Here is a tiny trained network, its code and every weight. The questions are about switching its units off for an input and a class, where a switched-off unit gives its printed mean instead of its output.

import numpy as np


def w(rows, s, z=0):
    codes = np.array(rows[::2]) - 128.0
    scale = np.full(codes.shape[1], s)
    scale[-1] = z or s
    return codes * scale


def f(y):
    return np.maximum(y, 0)


def log_softmax(a):
    a = a - a.max(-1, keepdims=True)
    return a - np.log(np.exp(a).sum(-1, keepdims=True))


def net(x, mask):
    res = np.array(x, float).reshape(1, 6) / 4 @ E
    y = f(res @ A[0][:, :-1].T + A[0][:, -1])
    res = res + np.where(mask, y, B[0][:, -1]) @ B[0][:, :-1]
    return log_softmax(res[-1] @ U[:, :-1].T + U[:, -1])


A, B = {}, {}
E = w([
[97,77,189,75,2,92,77],'x0',
[125,123,127,131,125,130,129],'x1',
[128,130,127,120,133,131,127],'x2',
[177,149,135,172,146,236,27],'x3',
[130,130,129,128,129,130,125],'x4',
[184,228,68,118,42,149,135],'x5',
],0.0088)
A[0] = w([
[179,183,84,154,152,185,116,128],'n0',
[178,187,82,150,159,181,119,50],'n1',
[108,61,197,165,211,148,89,140],'n2',
[50,40,210,72,110,62,144,254],'n3',
[116,159,66,90,101,60,254,159],'n4',
[148,121,173,94,1,131,32,125],'n5',
[195,185,80,153,152,177,112,82],'n6',
],0.0067,0.0012)
B[0] = w([
[172,100,113,182,74,99,62,229],'n0',
[162,96,123,156,64,109,67,222],'n1',
[118,221,107,123,217,214,195,231],'n2',
[104,29,194,92,74,27,96,254],'n3',
[118,208,110,123,227,222,184,223],'n4',
[88,205,132,86,254,198,234,246],'n5',
[171,98,115,169,82,95,71,229],'n6',
],0.0072,0.0069)
U = w([
[97,140,147,102,170,137,172,190],'0',
[143,173,96,142,150,168,136,154],'1',
[139,36,142,139,1,48,73,1],'2',
],0.011,0.00075)

Each question gives the input, the list of numbers given to net, and the class t.
The units are the neurons (one row each of A and B). Each row of codes is followed by its name. A weight is (code - 128) times the scale printed after its matrix; where a second scale follows, it is the last column's (A, B and U).
mask holds one flag per neuron, in row order. A switched-off neuron (its flag False) gives its mean, the last column of its row in B, instead of its output. The means were averaged over made-up inputs and are rounded, as every weight is.
A unit's drop is (log p(t) with every unit on - log p(t) with that unit switched off) / (log p(t) with every unit on - log p(t) with every unit switched off).
The circuit of an input: a set's keep is (log p(t) with only the set's units on - log p(t) with every unit switched off) / (log p(t) with every unit on - log p(t) with every unit switched off). Starting from all 7 units, units are removed one at a time, each time the one whose removal leaves the highest keep (on an exact tie, the one counted first), for as long as the keep stays at least 0.8.
units of the circuit, in order: the units of the circuit, biggest drop first
top k neurons: the k neurons with the biggest drops, biggest first
drop when u is switched off: that unit's drop, to one decimal
input [0,-6,1,1,-6,8], class 2: units of the circuit, in order => n2
input [7,-3,-7,4,-6,-8], class 0: top 2 neurons => n2; n5
input [0,6,-5,4,4,5], class 2: top 2 neurons => n2; n4
input [7,5,-6,4,8,8], class 1: top 2 neurons => n5; n3
input [-3,5,6,1,1,6], class 2: units of the circuit, in order => n5; n2
input [8,5,1,3,-6,-8], class 0: top 2 neurons => n5; n2
input [5,-5,-8,4,2,-5], class 0: top 2 neurons => n5; n2
input [5,-1,5,6,6,-5], class 0: drop when n5 is switched off => 0.1
input [-7,-6,-8,5,1,1], class 2: drop when n5 is switched off => 0.2
input [7,-5,-2,7,6,7], class 1: drop when n5 is switched off => 2.9
input [5,5,-5,1,7,7], class 1: drop when n5 is switched off => 0.4
